Here is a tiny trained network, its code and every weight. The questions are about switching its units off for an input and a target symbol, where a switched-off unit gives its printed mean instead of its output.

import numpy as np


def w(rows, s, z=0):
    codes = np.array(rows[::2]) - 128.0
    scale = np.full(codes.shape[1], s)
    scale[-1] = z or s
    return codes * scale


def norm(h):
    return h / np.sqrt((h * h).mean(-1, keepdims=True) + 1e-5)


def f(y):
    return np.maximum(y, 0)


def softmax(a):
    e = np.exp(a - a.max(-1, keepdims=True))
    return e / e.sum(-1, keepdims=True)


def log_softmax(a):
    a = a - a.max(-1, keepdims=True)
    return a - np.log(np.exp(a).sum(-1, keepdims=True))


def net(x, mask):
    ids = ['ΔΦαγεζηθσω'.index(c) for c in x.split()]
    T = len(ids)
    res = E[ids] + P[:T]
    u = 0
    for l in range(2):
        r = norm(res)
        for j in range(2):
            rows = slice(2 * j, 2 * j + 2)
            q, k, v = (r @ M[l][rows].T for M in (Q, K, V))
            z = softmax(np.where(np.tri(T) > 0, q @ k.T / 2**0.5, -1e9)) @ v
            o = O[l][rows]
            res = res + np.where(mask[u + j], z, o[:, -1]) @ o[:, :-1]
        u += 2
        y = f(norm(res) @ A[l][:, :-1].T + A[l][:, -1])
        res = res + np.where(mask[u : u + 12], y, B[l][:, -1]) @ B[l][:, :-1]
        u += 12
    return log_softmax(norm(res)[-1] @ U[:, :-1].T + U[:, -1])


Q, K, V, O, A, B = {}, {}, {}, {}, {}, {}
E = w([
[150,119,138],'Δ',
[156,94,158],'Φ',
[184,85,181],'α',
[51,130,74],'γ',
[150,113,145],'ε',
[131,67,195],'ζ',
[153,88,150],'η',
[147,101,159],'θ',
[254,237,127],'σ',
[77,149,226],'ω',
],0.019)
P = w([
[179,174,254],'0',
[148,43,192],'1',
[236,67,197],'2',
[31,7,81],'3',
[61,90,201],'4',
[232,86,150],'5',
[17,70,94],'6',
[32,135,189],'7',
[222,103,138],'8',
[8,69,110],'9',
],0.0076)
Q[0] = w([
[179,91,14],'0.h1',
[19,73,87],'0.h1',
[227,164,106],'0.h2',
[138,123,248],'0.h2',
],0.017)
K[0] = w([
[65,88,37],'0.h1',
[115,85,194],'0.h1',
[53,102,106],'0.h2',
[136,149,252],'0.h2',
],0.02)
V[0] = w([
[138,252,113],'0.h1',
[222,75,124],'0.h1',
[208,170,81],'0.h2',
[77,207,98],'0.h2',
],0.027)
O[0] = w([
[252,244,71,48],'0.h1',
[102,174,244,219],'0.h1',
[184,162,21,68],'0.h2',
[254,73,111,7],'0.h2',
],0.015,0.017)
A[0] = w([
[161,155,139,222],'0.n1',
[90,178,6,251],'0.n2',
[109,147,145,78],'0.n3',
[83,33,94,181],'0.n4',
[113,146,141,61],'0.n5',
[102,146,181,67],'0.n6',
[32,125,32,16],'0.n7',
[134,138,106,33],'0.n8',
[176,85,178,107],'0.n9',
[200,68,217,137],'0.n10',
[182,112,97,106],'0.n11',
[95,173,191,118],'0.n12',
],0.017,0.0025)
B[0] = w([
[74,174,132,139],'0.n1',
[109,228,170,136],'0.n2',
[135,116,116,165],'0.n3',
[78,130,252,192],'0.n4',
[137,116,118,152],'0.n5',
[189,96,96,219],'0.n6',
[44,1,179,155],'0.n7',
[133,153,138,128],'0.n8',
[172,85,135,145],'0.n9',
[209,115,163,167],'0.n10',
[63,140,99,130],'0.n11',
[139,30,104,249],'0.n12',
],0.027,0.013)
Q[1] = w([
[128,252,107],'1.h1',
[141,192,63],'1.h1',
[99,171,169],'1.h2',
[98,142,132],'1.h2',
],0.031)
K[1] = w([
[122,254,125],'1.h1',
[244,179,206],'1.h1',
[210,116,81],'1.h2',
[158,95,99],'1.h2',
],0.021)
V[1] = w([
[206,126,190],'1.h1',
[173,94,40],'1.h1',
[202,55,2],'1.h2',
[46,112,87],'1.h2',
],0.019)
O[1] = w([
[195,185,60,123],'1.h1',
[57,126,107,3],'1.h1',
[152,5,104,15],'1.h2',
[184,114,61,128],'1.h2',
],0.015,0.012)
A[1] = w([
[109,119,4,131],'1.n1',
[169,138,182,75],'1.n2',
[147,120,110,42],'1.n3',
[184,148,163,174],'1.n4',
[172,105,63,190],'1.n5',
[121,130,131,3],'1.n6',
[113,131,147,172],'1.n7',
[135,80,87,240],'1.n8',
[96,108,145,148],'1.n9',
[139,181,104,102],'1.n10',
[104,168,138,7],'1.n11',
[134,117,112,40],'1.n12',
],0.028,0.0035)
B[1] = w([
[111,254,239,130],'1.n1',
[163,191,139,202],'1.n2',
[110,114,149,130],'1.n3',
[181,88,96,176],'1.n4',
[37,164,107,137],'1.n5',
[107,118,135,128],'1.n6',
[113,129,99,207],'1.n7',
[86,177,111,149],'1.n8',
[144,113,77,249],'1.n9',
[180,150,80,139],'1.n10',
[57,123,117,139],'1.n11',
[145,103,109,129],'1.n12',
],0.043,0.012)
U = w([
[75,143,41,123],'Δ',
[75,173,180,21],'Φ',
[63,218,185,123],'α',
[139,43,113,51],'γ',
[131,67,43,193],'ε',
[107,164,230,57],'ζ',
[82,200,196,131],'η',
[121,123,194,144],'θ',
[166,221,102,253],'σ',
[255,71,246,159],'ω',
],0.0096,0.0044)

Each question gives the input, a string of symbols that net reads in full, and the target symbol t.
The units are the heads (2 rows each of Q, K, V and O) and the neurons (one row each of A and B). Each row of codes is followed by its name. A weight is (code - 128) times the scale printed after its matrix; where a second scale follows, it is the last column's (O, A, B and U).
mask holds one flag per unit, layer by layer, with each layer's heads first. A switched-off unit (its flag False) gives its mean, the last column of its rows in O or B, instead of its output. The means were averaged over made-up inputs and are rounded, as every weight is.
A unit's drop is (log p(t) with every unit on - log p(t) with that unit switched off) / (log p(t) with every unit on - log p(t) with every unit switched off).
The circuit of an input: a set's keep is (log p(t) with only the set's units on - log p(t) with every unit switched off) / (log p(t) with every unit on - log p(t) with every unit switched off). Starting from the 12 units with the biggest drops (on a tie, the unit counted first), units are removed one at a time, each time the one whose removal leaves the highest keep (on an exact tie, the one counted first), for as long as the keep stays at least 0.8.
circuit, biggest first: the units of the circuit, biggest drop first
k most important neurons: the k neurons with the biggest drops, biggest first
top k neurons in layer l: the k neurons of layer l with the biggest drops, biggest first
which heads matter: for each layer, one digit per head in row order, 1 if its drop is at least 0.15 and else 0, layers parted by /
drop when u is switched off: that unit's drop, to one decimal
input θ ω ζ σ α ε, target σ: circuit, biggest first : [0.h1]
input Δ σ ζ ω ζ ω θ ζ, target Δ: top 3 neurons in layer 0 : [0.n4 0.n12 0.n10]
input α θ θ ω ε γ, target ω: 2 most important neurons : [0.n4 0.n10]
input ε θ ε σ ω γ Δ Δ, target ε: circuit, biggest first : [0.n4 0.n12 0.h1 0.h2]
input Δ ζ ω σ γ ζ, target σ: circuit, biggest first : [0.h1 0.n4]
input ε α η η Φ ω ω θ, target ε: which heads matter : 10 / 00
input Φ σ ζ, target σ: circuit, biggest first : [0.h1 0.h2 0.n4]
input ε σ η ε θ, target ε: circuit, biggest first : [0.n4 0.n12 0.h2 0.h1]
input α θ γ ε η ε σ Φ Φ, target σ: top 2 neurons in layer 0 : [0.n7 0.n4]
input η η σ ω σ ω α, target ω: which heads matter : 11 / 00
input ε θ Φ θ ζ, target ε: 2 most important neurons : [0.n4 0.n12]
input ω α η η Φ, target ω: which heads matter : 01 / 00
input Δ ω γ ω η, target Δ: 3 most important neurons : [0.n4 1.n8 0.n10]
input ε θ θ σ η, target ε: 3 most important neurons : [0.n4 0.n12 1.n9]
input ε θ α ζ ε ω ζ ε, target ε: which heads matter : 10 / 00
input Δ ω α α Φ, target Δ: which heads matter : 11 / 10
input ω θ ε η θ, target ω: which heads matter : 01 / 00
input ε α α Δ σ ε, target σ: top 2 neurons in layer 0 : [0.n4 0.n7]
input ω ζ γ, target ω: most important neuron : [0.n10]
input ε ε ω α ζ ζ Φ ω, target ε: top 4 neurons in layer 0 : [0.n4 0.n12 0.n10 0.n6]
input ε η Δ ω η, target ε: which heads matter : 11 / 00
input Δ ω σ ε ω Φ ε ε, target Δ: 4 most important neurons : [0.n4 0.n12 0.n10 1.n11]
input ε ε ω η Δ, target ε: which heads matter : 10 / 00
input ω Δ α η σ θ, target σ: top neuron in layer 1 : [1.n2]
input ω σ ω α ω θ ω ω, target ω: 2 most important neurons : [0.n7 1.n2]
input σ α θ α ω ε ε Δ, target σ: 2 most important neurons : [0.n4 1.n2]
input σ Φ ω γ ω σ α σ, target σ: drop when 0.h1 is switched off : 0.6
input ε η ε ε ε, target ε: drop when 0.n12 is switched off : 0.8
input ε ω γ θ η α ω Φ, target ε: drop when 0.n1 is switched off : 0.0
input ω ζ ζ θ γ Δ ε Δ, target ω: drop when 0.h2 is switched off : 2.0
